Questions about the array below. Counting starts at 1.
1) Report the entry at row 1, column 3.
2) Report the bottom-right entry.
3) Report the entry in row 2 and column 1.
4) Report the maximum.
5) Report the bottom-left entry.
151  127  119  127
130  133  130  124
106  113  114  136
126  126  112  129
1) 119
2) 129
3) 130
4) 151
5) 126

a =
[[149 106 108 109 106]
 [150 131 149 150 117]
 [150 106 108 150 106]
 [106 106 150 149 147]
 [109 150 150 113 149]
 [149 117 107 150 147]
 [107 149 107 107 135]
 [150 150 106 149 149]
 [107 149 107 107 106]
 [108 107 107 106 149]
 [107 150 106 150 106]
 [107 109 106 149 144]
 [150 107 149 106 106]]
Rows and columns are numbered from 1.
Read off the entry in the top-right corner.
Answer: 106
The entry at row 1, column 3: 108
The entry at row 3, column 1 is 150
Read off the entry at row 2, column 1.
Answer: 150
Read off the entry at row 1, column 1.
Answer: 149
The entry in row 1 and column 2: 106
The entry directly below the centre entry: 106
The bottom-right entry: 106
The bottom-left entry is 150
The entry directly below 131: 106
Read off the entry in row 2 and column 2.
Answer: 131
The entry directly above the centre entry: 107
Read off the entry at row 3, column 3.
Answer: 108

[[124 124 116 129 117]
 [125 126 123 128 114]
 [127 118 133 130 126]
 [123 107 128 131 118]
 [124 112 117 131 125]
 [122 112 125 130 107]
 [128 119 128 130 132]
 [124 109 119 131 125]
 [123 109 128 131 111]
 [128 118 130 130 131]
 [128 118 129 130 132]
 [128 120 126 130 133]
 [126 119 134 129 122]
 [125 125 122 128 114]]
Indices start at 1.
Find the bottom-right entry.
Answer: 114
The entry directly above the largest entry: 126
The entry at row 1, column 2 -> 124
The entry directly above 120 is 118
Find the entry at row 1, column 1.
Answer: 124
The bottom-left entry is 125
The entry in row 3 and column 1: 127
The top-right entry is 117
The entry in row 2 and column 1 -> 125
The entry just right of the largest entry: 129
Find the entry at row 1, column 3.
Answer: 116
The entry at row 3, column 2: 118
Find the entry directly below 120.
Answer: 119
The entry in row 2 and column 2 -> 126

Questions about the table below.
1) Give the top-left entry.
2) Give the last entry, reading row by row.
3) Give the entry just left of the largest entry.
4) Give the entry just right of the smallest entry.
5) Give the second entry on the diagonal from the top-right corner.
6) Give the 3rd entry on the main diagonal.
7) Give the third entry in reading order.
8) Give the last entry of the largest entry's row.
[[129 126 116 127 133 122 107 110 126 118 113 114 123 125 131]
 [114 128 116 127 126 123 144 148 126 120 132 134 132 125 119]
 [117 134 127 146 135 131 134 138 146 136 136 135 135 144 128]
 [126 133 124 135 137 131 114 116 135 128 125 119 131 133 135]
 [129 128 124 135 133 125 109 112 135 127 118 120 125 134 131]
 [115 140 116 128 141 139 117 117 127 119 132 110 138 123 141]]
1) 129
2) 141
3) 144
4) 110
5) 125
6) 127
7) 116
8) 119

Questions about the array below. Counting starts at 1.
1) What is the entry at row 1, column 1?
2) What is the entry in row 2 and column 3?
3) What is the entry at row 1, column 2?
4) What is the entry in the top-right corner?
5) What is the bottom-left entry?
6) What is the entry just right of the centre entry?
7) What is the bottom-right entry?
8) What is the bottom entry of the column that holds the smallest entry?
[[141 134 141 122 114 131 120 126 127 127 127]
 [141 134 127 122 125 135 128 119 136 126 131]
 [141 127 138 132 123 118 144 137 110 124 135]
 [141 123 135 128 139 133 113 119 107 131 125]
 [141 132 127 127 126 108 115 139 137 121 141]
 [141 114 125 114 133 126 127 122 124 142 145]
 [141 146 128 119 124 123 133 118 122 124 129]
 [141 133 135 126 141 134 113 129 114 123 132]
 [141 125 132 117 124 111 123 123 128 132 124]
 [141 141 124 138 120 137 130 134 121 152 120]
 [141 130 127 109 133 136 139 130 129 143 139]
 [141 124 136 132 125 139 131 120 141 128 141]
 [141 131 143 120 138 129 125 132 145 136 114]]
1) 141
2) 127
3) 134
4) 127
5) 141
6) 133
7) 114
8) 145

Questions about the matrix below. Rows and columns are numbered from 1.
1) Find the entry just left of 143.
2) Find the entry at row 1, column 3.
3) Find the bottom-right entry.
4) Find the top-right entry.
5) Find the entry in row 2 and column 3.
6) Find the entry at row 1, column 1.
7) Find the entry at row 3, column 2.
8) Find the entry directly above 138.
[[141 110 150 128 116 125 125 128 134 141]
 [131 115 123 122 136 129 113 115 148 131]
 [135 126 107 116 124 143 133 131 119 126]
 [138 144 125 108 122 132 115 115 142 134]]
1) 124
2) 150
3) 134
4) 141
5) 123
6) 141
7) 126
8) 135
